Below is a small trained network, with its code and all its weights. Each question gives an input and a class and asks what happens when units are switched off, that is, made to give their printed mean instead of their output.

import numpy as np


def w(rows, s, z=0):
    codes = np.array(rows[::2]) - 128.0
    scale = np.full(codes.shape[1], s)
    scale[-1] = z or s
    return codes * scale


def norm(h):
    return h / np.sqrt((h * h).mean(-1, keepdims=True) + 1e-5)


def f(y):
    return np.maximum(y, 0)


def log_softmax(a):
    a = a - a.max(-1, keepdims=True)
    return a - np.log(np.exp(a).sum(-1, keepdims=True))


def net(x, mask):
    res = np.array(x, float).reshape(1, 3) / 4 @ E
    u = 0
    for l in range(2):
        y = f(norm(res) @ A[l][:, :-1].T + A[l][:, -1])
        res = res + np.where(mask[u : u + 9], y, B[l][:, -1]) @ B[l][:, :-1]
        u += 9
    return log_softmax(norm(res)[-1] @ U[:, :-1].T + U[:, -1])


A, B = {}, {}
E = w([
[239,180,57],'x0',
[136,5,26],'x1',
[165,80,210],'x2',
],0.0022)
A[0] = w([
[190,66,48,121],'L0N0',
[105,158,190,98],'L0N1',
[186,170,202,158],'L0N2',
[180,100,1,203],'L0N3',
[102,190,168,7],'L0N4',
[104,59,110,44],'L0N5',
[134,152,105,254],'L0N6',
[215,64,215,143],'L0N7',
[141,189,141,142],'L0N8',
],0.0065,0.0023)
B[0] = w([
[128,74,152,214],'L0N0',
[189,55,111,172],'L0N1',
[179,126,82,193],'L0N2',
[92,80,150,253],'L0N3',
[194,137,200,157],'L0N4',
[184,51,156,168],'L0N5',
[45,148,125,194],'L0N6',
[2,183,26,194],'L0N7',
[132,36,134,175],'L0N8',
],0.0053,0.0044)
A[1] = w([
[130,47,76,254],'L1N0',
[1,197,99,164],'L1N1',
[177,223,223,132],'L1N2',
[184,160,86,32],'L1N3',
[135,219,138,1],'L1N4',
[33,177,72,140],'L1N5',
[56,86,160,189],'L1N6',
[174,144,184,108],'L1N7',
[162,182,175,104],'L1N8',
],0.0061,0.003)
B[1] = w([
[208,179,173,254],'L1N0',
[80,148,37,185],'L1N1',
[137,10,118,158],'L1N2',
[153,195,159,135],'L1N3',
[129,137,169,131],'L1N4',
[68,168,157,174],'L1N5',
[148,254,135,227],'L1N6',
[96,57,57,143],'L1N7',
[183,76,170,141],'L1N8',
],0.0047,0.0063)
U = w([
[198,1,203,183],'0',
[153,193,197,215],'1',
[41,179,86,3],'2',
],0.0064,0.0021)

Each question gives the input, the list of numbers given to net, and the class t.
The units are the neurons (one row each of A and B). Each row of codes is followed by its name. A weight is (code - 128) times the scale printed after its matrix; where a second scale follows, it is the last column's (A, B and U).
mask holds one flag per neuron, layer by layer. A switched-off neuron (its flag False) gives its mean, the last column of its row in B, instead of its output. The means were averaged over made-up inputs and are rounded, as every weight is.
A unit's drop is (log p(t) with every unit on - log p(t) with that unit switched off) / (log p(t) with every unit on - log p(t) with every unit switched off).
The circuit of an input: a set's keep is (log p(t) with only the set's units on - log p(t) with every unit switched off) / (log p(t) with every unit on - log p(t) with every unit switched off). Starting from the 12 units with the biggest drops (on a tie, the unit counted first), units are removed one at a time, each time the one whose removal leaves the highest keep (on an exact tie, the one counted first), for as long as the keep stays at least 0.8.
units of the circuit, in order: the units of the circuit, biggest drop first
unit that matters most: the unit with the biggest drop
k most important neurons: the k neurons with the biggest drops, biggest first
k most important neurons of layer l: the k neurons of layer l with the biggest drops, biggest first
drop when u is switched off: that unit's drop, to one decimal
input [4,2,6], class 2: unit that matters most	L0N7
input [4,-7,-7], class 0: units of the circuit, in order	[L0N7, L1N2, L1N6]
input [-3,-4,6], class 2: 2 most important neurons	[L0N7, L0N5]
input [-6,4,3], class 1: 2 most important neurons of layer 1	[L1N6, L1N0]
input [-5,5,6], class 2: 2 most important neurons of layer 0	[L0N7, L0N1]
input [6,-5,8], class 2: 3 most important neurons of layer 0	[L0N7, L0N5, L0N0]
input [1,6,-6], class 0: 3 most important neurons of layer 0	[L0N0, L0N7, L0N3]
input [7,-7,-6], class 0: 3 most important neurons of layer 0	[L0N7, L0N8, L0N4]
input [2,-7,-7], class 0: 3 most important neurons	[L0N7, L0N4, L1N2]
input [-1,-3,-3], class 0: 3 most important neurons	[L0N7, L0N4, L0N3]
input [-3,6,8], class 2: 2 most important neurons of layer 0	[L0N7, L0N1]
input [-6,-8,6], class 0: 2 most important neurons	[L1N2, L0N1]
input [-5,-8,-8], class 0: 2 most important neurons of layer 1	[L1N2, L1N8]
input [5,-7,1], class 0: units of the circuit, in order	[L1N2]
input [-2,-5,1], class 0: 2 most important neurons of layer 0	[L0N4, L0N3]
input [3,4,5], class 2: drop when L0N7 is switched off	1.3
input [-8,4,3], class 1: drop when L0N5 is switched off	0.3
input [0,-3,6], class 2: drop when L0N7 is switched off	1.3
